In the rows, 128 means zero.
Each row has a class, written after it, and each block has its own classes.
[122 116 113 111 196 114 140 121 176 146 125  92 118 159  98  98 148  70
  85 138 160 131 118 121 120  91 189 188 161 108 160 122 116  98]	fetu
[125 113 134  99 165 134 168  72 163 145  99 142 123 178  89 119 125 109
 107  74 143 108  69 140  99 153 118 133 176 108 131 158 104 110]	daz
[138 120 117 107 172 111 160 122 173 144 111  86 111 155  99 106 136  60
  88 127 159 131 118 127 112  93 190 196 144 104 164 120 117 105]	daz
[141 130 101 128 183 100 178  86 151 130 126  90 121 160  70 123 142 137
 123 123 160 150 118 113 119 114 210 191 157  99 146 114 111  98]	Bal
[108 107 131 110 188 126 174  78 148 151 119 124 106 177  91 109 114 122
 112  84 118 106  71 130 113 159 122 136 174 108 127 157  90 115]	pafil
[122 104 153 114 192 112 144  87 163 139  98 141 132 176  74 115 110 160
  82  93 164  98  65 129 102 154 139 145 194  81 124 170 110 107]	Bal
[102 111 126 113 186 133 161  68 154 152 112 137 113 177  92 117 120 125
 120  98 134  99  55 127 110 147 132 142 172 107 124 162  94 110]	rimo
[154 152  84  67 127 126 134 106 151 150  99 111 108 124  72 122 161  92
  93 134 187 146 108  98 113 128 193 151 167 101 160 136 137  92]	zepi
[149 127  98 111 176 114 173  88 148 134 117  82 122 155  74 120 141 123
 111 114 162 153 112 115 120 122 206 181 156 107 161 101 115 118]	bopi
[119 105 141 113 184 134 158  80 159 151 107 145 109 172  85 102 124 104
 100  61 129 109  69 133  97 153 117 135 171 120 114 155 105 113]	vimi
[126 113 126 121 197 104 152 136 174 142 126  90 106 156  96  87 134  79
  94 139 161 133 116 133 123  87 198 201 153 108 158 119 117 104]	Bal
[130 113 126  89 160 128 173  83 167 150 104 132 116 182  76 125 131 110
 107  73 138 111  73 142  93 151 121 139 165 106 132 154 108 103]	daz
[102 107 130 115 193 125 164  67 152 158 118 137 106 167  97  93 121 109
 119  76 124 100  60 120 105 149 128 130 169 120 120 156  92 105]	vimi
[155 139  98 116 154 102 181  76 149 135 116  90 118 155  71 146 145 132
 111 117 163 144 117 115 107 121 197 186 145  93 153 111 111 103]	daz
[144 135  97 119 175 115 181  91 144 129 123  70 119 151  79 120 139 126
 113 112 151 152 128 112 119 126 199 182 157 101 148 107 115 104]	pafil
[154 130  99 116 165 123 164  80 144 132 136  79 115 147  72 124 145 121
 116 128 160 154 123 108 114 123 198 179 150 103 143 115 110  98]	zepi
[130 113 129  95 156 134 161  77 166 150  98 140 123 178  81 126 129 103
 108  76 144 111  67 143  94 150 119 135 176 107 134 154 108 102]	daz
[119 103 136 101 181 136 163  76 174 137 118 136 121 190  81 104 136 105
 105  76 122 102  71 148  97 145 115 135 178 115 132 163 108  98]	fetu
[148 144  95 119 171 109 172  98 145 128 105  81 117 146  69 130 144 139
 113 116 161 148 125 114 119 126 203 179 156  96 144 119 120 111]	pafil
[145 140  77  90 150 118 135 102 156 141  99 108 117 131  80 120 152 111
 107 142 202 149 106 102 112 116 206 166 175  96 152 127 142  96]	Bal
[138 135 106 125 174 108 180  77 152 121 128  92 119 147  78 113 143 136
 124 125 174 149 125  99 121 122 210 182 165 101 147 105 117  99]	Bal
[142 144  80  81 141 121 146  95 160 144  96 112 123 139  80 124 170 102
  87 132 186 132 111 100 117 119 196 154 176  95 162 136 138  94]	fetu
[143 134  96 110 168 109 177  83 153 126 124  94 128 161  76 124 157 132
 114 121 159 142 124 113 124 115 195 179 148 102 150 119 119 101]	fetu
[103 104 137 118 193 121 163  71 154 158 122 135 105 173 103  92 113 117
 114  76 123  95  58 128 103 147 127 137 164 118 120 155  92 105]	vimi
[134 117 113 107 179 105 150 130 171 148 114  88 114 155 102 108 131  61
  90 135 157 132 120 123 112  92 191 194 142 103 164 113 114 108]	daz
[144 142  74  80 138 126 145  86 160 146 105 114 120 139  82 126 173 103
  95 130 186 136 104 100 113 118 189 156 175  99 159 137 139  87]	fetu
[115 125 125  93 164 142 166  79 169 142  98 140 109 171  76 112 135 110
 118  82 136 103  62 134 100 148 131 137 176 115 130 171 112 102]	rimo
[129 108 116 122 189 105 146 129 178 140 122  99 106 153 103  94 137  76
  94 141 169 132 114 113 117  90 196 199 159 105 159 121 117 107]	Bal
[130 103 150 112 185 126 147  83 163 143  95 132 142 178  76 123  95 156
  87  99 155  97  65 141 102 155 132 137 183  83 127 167 111 112]	pif
[119 109 130 105 178 122 162  85 169 133 109 140 114 176  71 109 127 116
 122  83 132 113  70 125  95 151 130 135 179 108 129 158 111 101]	Bal
[127 107 131 105 202 110 147 146 184 148 126  83 101 166  94  85 127  73
  85 131 158 127 118 132 120  90 192 199 138 113 162 119 112 117]	bopi
[126 124 118 103 184 106 154 147 172 147 115  82 108 151  96  90 134  65
  95 123 151 135 126 122 123 100 191 192 155 110 164 114 116 105]	pafil
[130 118 157 110 187 125 137  86 145 145 104 132 131 171  87 115 111 149
  69  97 147  99  69 143 110 154 135 135 182  90 128 176 106 104]	zepi
[112  88 144 108 205 127 165  79 162 159 129 133 107 193  93  99 110 127
 106  86 127 102  58 148 113 145 124 147 159 116 129 149  91 121]	bopi
[117 119 134 107 172 128 163  80 171 139 107 151 111 179  77 112 135 116
 120  80 149 115  66 134 105 148 128 140 185 113 128 164 106 100]	Bal
[113  93 122 110 185 139 173  61 165 150 124 129 120 178  90 106 112 121
 140  98 127 104  59 130 105 148 122 130 166 112 123 159  99 104]	pif
[141 133  87 124 164 123 167  83 152 128 118  77 127 152  70 136 145 127
 125 125 163 144 109 105 107 117 201 185 157  97 146 115 115  98]	rimo
[147 149  82  76 141 120 138 101 156 152  94 112 106 131  76 124 160 110
  96 130 193 143 100 105 116 123 202 156 167 104 166 120 141 105]	bopi
[151 137 110 116 170 111 165  91 146 134 132  82 116 155  75 123 138 115
 102 128 156 150 124 114 116 118 202 189 152 102 154 118 103  99]	zepi
[105  96 130 123 192 136 165  66 151 151 117 128 111 175  90 112 115 128
 120  98 118  95  57 130 106 146 127 141 168 107 117 166  94 117]	rimo
[118 111 153 111 193 126 142  93 154 144  97 128 136 181  77 121 100 156
  77  95 143  93  65 145 102 150 137 148 177  86 120 175 110 111]	rimo
[143 134  91 125 172 110 164  83 148 135 127  84 111 146  78 120 140 123
 122 112 164 147 114 106 102 115 199 183 142 109 136 114 113  97]	vimi
[137 122 110 112 183 111 145 123 168 144 114  88 115 149 102 112 137  59
  86 137 164 138 119 124 109  89 188 193 148 105 166 114 115 106]	daz
[103  99 127 119 184 135 162  63 149 149 119 133 111 174  96 111 111 132
 129 103 126  95  55 133 110 147 128 140 164 109 118 160  93 118]	rimo
[111  84 140 116 199 130 176  73 169 159 129 127 118 188  91 102 104 126
 122  95 114  97  64 140 107 143 124 144 161 109 121 162  95 103]	pif
[152 156  70  81 127 114 145  85 152 150  88 115 118 132  74 148 160 110
 111 131 197 144 104 102 103 124 196 157 165  94 158 123 133  93]	daz
[139 149  69  84 129 130 148  91 156 139  94 101 110 134  80 133 154 105
 108 136 185 133  98  89 101 126 199 159 168  95 157 131 136  95]	rimo
[118 117 134 102 194 127 168  78 162 145 111 141 109 171  79  92 128 104
 112  63 127 111  70 134  95 148 125 133 167 125 123 153 103 105]	vimi
[120 119 118 113 188 119 140 138 175 142 117  82 105 155 100  97 125  67
  93 147 155 123 114 126 113  88 197 200 143 107 156 126 118 106]	rimo
[ 98  97 133 118 193 135 161  64 163 148 127 131 123 184 100 104 129 117
 114  93 130  97  71 126 112 147 120 130 183 110 123 163  90 105]	fetu
[133 118 112 113 184 109 154 125 178 148 114  85 111 158 101 112 136  69
  85 134 163 128 123 116 107  93 194 194 146 100 157 122 112 102]	daz
[127 109 143  96 171 138 153  89 165 147 120 132 113 173  76 104 126 104
 105  80 125 115  80 134  98 155 121 132 176 117 128 165 102 100]	zepi
[116 108 144 107 207 122 138  80 154 145 103 133 149 185  80 117 120 151
  74  95 148  99  69 141 110 148 132 133 190  86 124 172 109 102]	fetu
[120 104 153 114 201 110 147  96 165 137 101 131 137 184  68 115 106 153
  85  91 153 103  72 129  99 154 140 143 192  81 124 162 108 104]	Bal
[122 121 132  96 180 130 168  91 164 143 104 137 109 180  83 107 126 117
 110  71 129 111  74 146 104 156 123 137 175 114 129 158 109 106]	pafil
[119  99 152 115 211 120 139  87 161 142 106 132 150 194  79 120 113 156
  68  90 143  95  74 144 101 151 126 136 189  84 122 169 105 108]	fetu
[105  88 133 122 205 121 175  68 158 150 126 136 109 181  91  95 119 124
 128  91 123 106  61 129 116 142 134 147 171 111 119 162  94 111]	Bal
[148 128  90 119 164 118 174  80 161 138 121  76 132 153  65 132 135 131
 138 126 167 150 113 112 111 118 203 183 156  98 147 115 116  93]	pif
[125 115 144  96 174 140 146  94 159 142 118 127 120 173  84 103 119 104
 107  85 132 119  81 140 105 152 123 134 173 117 127 167 102 102]	zepi
[104 109 130 113 196 130 177  57 155 140 122 130 120 188  97 101 130 111
 112  86 108  99  66 138 112 144 128 132 177 114 136 165  94  99]	fetu
[109  91 127 115 179 142 171  63 164 156 118 130 118 177  91 109 114 113
 138  98 131 102  56 130 113 147 121 133 169 109 122 166  95 107]	pif
[118 106 132 103 182 137 161  69 170 143 108 146 124 186  84 108 142 114
 102  78 132 102  68 141 105 148 122 131 183 111 128 165 111 101]	fetu
[141 154  86  88 147 114 142 102 150 144  99 109 105 126  86 113 150  91
  92 122 184 137 106  94 101 121 193 155 162 107 156 124 132  99]	vimi
[132 114 134  89 167 139 155  82 158 144 110 136 113 169  72 105 130 102
 112  80 129 119  73 136 104 155 124 130 172 117 129 168 107 104]	zepi

Next block, with new classes.
[130 118 145 129 127 109 109 148 135 132 140 123 126 118 144 135 129 131
 120 105 115 151 115 123 109 131 125 127 120 132 104 147 112 120]	metis
[119 129 149 123 128 132  94 112 130 122 119 163 135 136 137 154 156 129
 112 111 155 145 111 168 114 138 125 133 114 129 122 147  97 124]	keza
[122 115 127 136 131 114 102 139 135 129 137 106 134 134 122 137 115 159
 122 117 126 130 127  94 121 131 124 146 132 141 119 127 125 125]	duzig
[110 134 139 153 148  97 148 152 118 119 127 124 124 100 118 128 138 121
 117 103 106 130 119 129 120 127 106 136 122 150 113 119 113 111]	Rido
[136 113 125 110 143 154 135 125 128 114 117 134 121 154 111 124 142 147
 153 131 128 120 119 124 148 129 117  96 132 142 141 132 120  92]	duzig
[135 116 126 133 124 131  61 122 129 148 101 117 120 144 137 168 118 144
 160 119 138 138 117 108 110 123 134 159 124 121 150 139 121 113]	Rido
[119 125 131 114 125 145 149 110 143 123 108 140 140 139 122 103 122 127
 126 160 149 107 140 150 128 122 140 128 142 126 154 107 128 124]	Rido
[146 128 134 138 113 107 130 163 123 136 139 138 125 126 132 116 125 142
 127 120 129 144 148 113 136 153 126 122 132 138 114 157 127 130]	keza
[116 133 133 127 109 120 132 109 121 127 114 153 133 136 132 121 123 137
 154 122 133 142 128 128 121 135 135 138 124 141 138 138 112 130]	vob
[105 127 153 120 132 128 117 106 122 108 111 132 133 128 142 156 133 150
 145 116 155 147 124 115 120 156  94 146 143 127 165 118 102 149]	doku
[116 127 107 141 136 105 163 137 133 109  94 117 122 125 137 134 103 140
 140  98 127 157 113 107 106 131 123 132 132 139 146 147 102 102]	metis
[125 112 150 116 122 108 117 145 130 130 138 127 126 141 138 129 120 135
 118 111 124 120 123 110 119 129 127 119 126 135 114 150 118 135]	metis
[109 115 127 125 139 116 119 128 128 105 120 106 128 127 133 160 120 135
 123  94 122 152  93 110 107 121 117 127 126 139 127 137 107 108]	metis
[123 117 109 119 131 132 146 109 134 136 132 137 134 131 120 105 127 140
 130 131 143 120 125 153 123 133 145 119 112 122 127 117 118 128]	danor
[117 123 113 144 142 111 100 103 134 119 110 122 136 125 120 168 144 151
 151 103 122 133 106 116 126 119 106 146 128 127 137 123 112 119]	vob
[118 112 123 142 137 137 103 101 135 146 139 114 138 122 126 122 126 148
 126 134 123 125 116 130 111 125 142 133 128 121 141 120 128 114]	tifem
[134 120 123 130 127 120 118 146 135 144 131 132 124 128 125 117 125 130
 125 125 120 132 133 123 127 134 132 121 125 142 113 140 125 122]	duzig
[127 124 161 126 126 128 118 127 127 134 116 134 126 125 133 130 128 112
 149 103 110 111 121 110 129 113 134  96 128 121 136 172 131 114]	duzig
[127 120  94 140 138 125 136 125 141 108 112 113 137 112 130 150 133 154
 143 110 118 168 104 119 118 133 108 142 118 155 140 120  97 103]	vob
[126 120 137 128 139 131 160 123 135 120 124 138 138 127 116 115 127 146
 132 104 139 101 128 130 130 139 118 104 130 118 140 139 126 125]	danor
[130 116  45 144 146 165 103 105 125 138  91 140 104 137 128 164 161 110
 154 120 103 164  95 179 134 132 120 114 126 170 156 140 119  57]	tifem
[142 102 110 124 137 145 106 112 177 160 136 117 138 144 132 137 146 175
 135 134 120 119 135 105 125 106 156 112 133 122 109 129 124 104]	metis
[128 110 125 112 126 139 135 122 137 109  94 161 133 138 132 126 143 161
 139 120 147 130 126 132 133 159 109 102 144 133 141 149 103 104]	tifem
[114 104 146 137 135 130  91 136 144 128 140 114 142  91 150 113 150 142
  85 127 106 140 126 135 108 140 124 124 117 134 106 107  99 117]	tifem
[120 116 127 154 131 117 133 136 132 136 105 124 126 127 124 135 115 154
 143  95 117 117 132  78 121 140 115 128 124 145 160 159 119 121]	duzig
[117 142  98 138 140 150 160 128 104 124 143 132 115 130 108 142 144 123
 125 107 130 138 110 148 116 145 119 116 106 147 126 127 115 132]	danor
[129 129 171 149 134 126  73 131 134 150 131  95 129 161 140  96 104 131
 128 144 140 134 151 103  90  90 176 154 110 116 144 100 141 160]	doku
[126 118 121 138 148 118 102 131 133 123 114 113 124 125 135 138 132 117
 109 117 115 120 111 133 118 108 127 130 120 130 124 124 118 107]	tifem
[125 135 172 133 125 129  81 133 125 157 156 125 124 108 153 137 142 115
 102 133 128 139 131 143 100 133 142 140 114 112 110 126 103 153]	keza
[119 110 133 146 139 133  89  91 146 135 119 125 143 154 115 132 123 155
 131 138 143  94 120 144 109 125 119 165 125 123 180 109 129 147]	vob
[117 133 110 150 111 141 106 132 120 143 125 120 133 106 151 125 108 123
 114 120 108 169 130 126 112 150 135 146 122 154 126 118 106 118]	vob
[128 120 147 119 117 121 121 155 134 122 127 121 131 109 131 131 125 130
 116 126 129 148 126 113 105 131 127 135 115 139 111 126 115 129]	Rido
[115 127 133 133 133 108 132 139 128 131 120 116 122 114 131 133 117 115
 125 121 119 119 117 128 109 110 136 138 123 135 122 130 119 118]	Rido
[120 124 138 124 124 123  98 130 126 134 145 121 129 132 135 149 134 143
 110 124 139 143 122 122 112 131 139 136 122 133 110 131 109 136]	keza
[121 129 141 117 132 148 120 117 138 114 121 136 139 136 149 137 157 122
 130 121 135 136 128 141 131 122 129  99 135 134 131 137 116 133]	doku
[127 127 120 129 134 110 117 131 127 112 121 116 127 124 135 157 129 136
 135 107 126 151 103 118 115 124 118 139 131 135 123 140 114 110]	tifem
[121 144 111 109 120 164 139 114 118 121 122 143 137 125 146 127 121 108
 121 125 147 160 105 157 123 141 145 108 126 127 121 144  94 108]	duzig
[110 132 129 136 121 121 131 127 120 125 103 140 133 132 122 112 116 118
 121 131 140 122 140 128 127 131 131 135 132 133 144 118 125 132]	Rido
[124 126 122 146 128 127 108 124 128 146 130 119 132 123 136 130 122 134
 130 121 110 133 130 115 123 129 130 137 127 142 132 120 116 128]	vob
[128 127 126 130 134 109 125 131 130 113 124 128 125 125 134 148 137 130
 135 115 128 146 112 147 127 127 120 137 131 140 129 146 117 103]	keza
[121 123 106 141 144 116 129 133 128 118 127 104 127 123 134 143 124 142
 133  96 120 137 111 134 116 126 124 138 121 139 127 128 115 107]	danor
[111 124 137 129 139 113 114 120 121 113 119 124 123 112 138 153 137 127
 141 100 127 145 101 134 110 124 118 127 117 126 124 144 111 121]	doku
[124 137 136 128 124 129 132 128 132 122 120 139 130 126 133 145 134 124
 115 126 149 149 129 138 114 142 121 134 131 134 143 135 111 142]	keza
[115 130 100 147 144 130 149 121 126 120 126 107 121 128 115 146 118 147
 129 118 122 136 106 114 102 121 129 145 125 146 138 125 124 102]	tifem
[122 118 136 132 129 114 127 145 136 125 133 124 128 124 135 118 128 136
 120 119 124 134 134 122 117 128 130 121 123 146 113 133 129 135]	doku
[131 133 146 138 120 108 114 156 126 140 172 107 137 113 140 122 106 123
 109 116 110 140 119 130 104 125 141 132 138 142  87 140 131 144]	vob
[130 120 110 126 136 112 111 130 126 112 108 124 125 116 140 161 130 137
 135 101 128 152  98 126 122 136 108 134 131 131 121 145 103  95]	tifem
[105 130 114 155 141 128 103 109 120 131 130  98 135 131 140 152 141 128
 134  89 100 124 122 112 132 103 141 128 120 141 137 125 125 115]	danor
[122 106 135 140 140 103  85 138 135 120  98 121 123 123 140 142 128 136
 143  97 124 158 116 123 112 128 113 132 123 141 137 138 119 114]	doku
[114 142 134 129 124 158 139 110 109 108 111 143 132 131 130 143 128 123
 146 108 122 140 114 132 133 142 112 112 143 143 147 139 115 105]	vob
[112 145 115 142 129 124 103 120 104 104 118 122 131 115 130 168 135 124
 140 101 118 172 108 125 133 146  92 148 141 142 131 117 109 116]	vob
[124 109 140 134 132 130 116 126 143 129 113 125 134 138 125 124 130 155
 144 118 119 120 135 101 130 130 121 123 132 144 155 139 125 113]	duzig
[117 126 136 136 128 129 125 123 128 137 114 134 130 125 122 120 127 128
 127 136 134 113 137 125 122 130 129 135 125 125 145 117 121 132]	Rido
[132 130 143 123 120 134 144 124 132 119 138 161 135 145 122 115 142 153
 135 121 140 125 129 138 131 144 124 116 128 121 115 154 121 117]	metis
[110 123 118 129 130 108 121 119 122 105 122 136 129 125 128 145 144 148
 124 118 137 149 115 147 130 142 113 148 124 146 125 127 103 105]	keza
[129 138 113 137 128 105 115 131 118 113 134 120 126 132 136 162 130 137
 139 112 139 138 111 142 128 133 120 141 147 123 127 161 123 121]	keza
[130 120 127 131 120 119 118 137 138 135 135 123 133 125 143 129 126 131
 114 127 126 135 132 134 123 130 140 125 133 141 126 145 122 126]	keza
[121 120 127 128 133 132 127 125 139 150 121 121 131 122 132 138 122 126
 121 122 121 106 124 110 121 110 145 120 125 135 124 129 118 117]	Rido
[129 111 128 119 136 133 148 130 131 128 132 154 127 138 102 118 151 159
 140 126 135 100 118 138 129 131 128 100 118 135 109 143 119 106]	Rido
[145 133 126 119 122 129 134 152 132 148 121 135 119 115 139 145 123 121
 144 105 123 152 123  98 123 136 131 101 128 131 109 169 110 121]	duzig
[133 126 147 120 124 130 133 129 139 120 135 162 136 143 129 114 146 143
 125 119 140 133 125 153 124 138 128 115 123 126 107 150 115 116]	metis
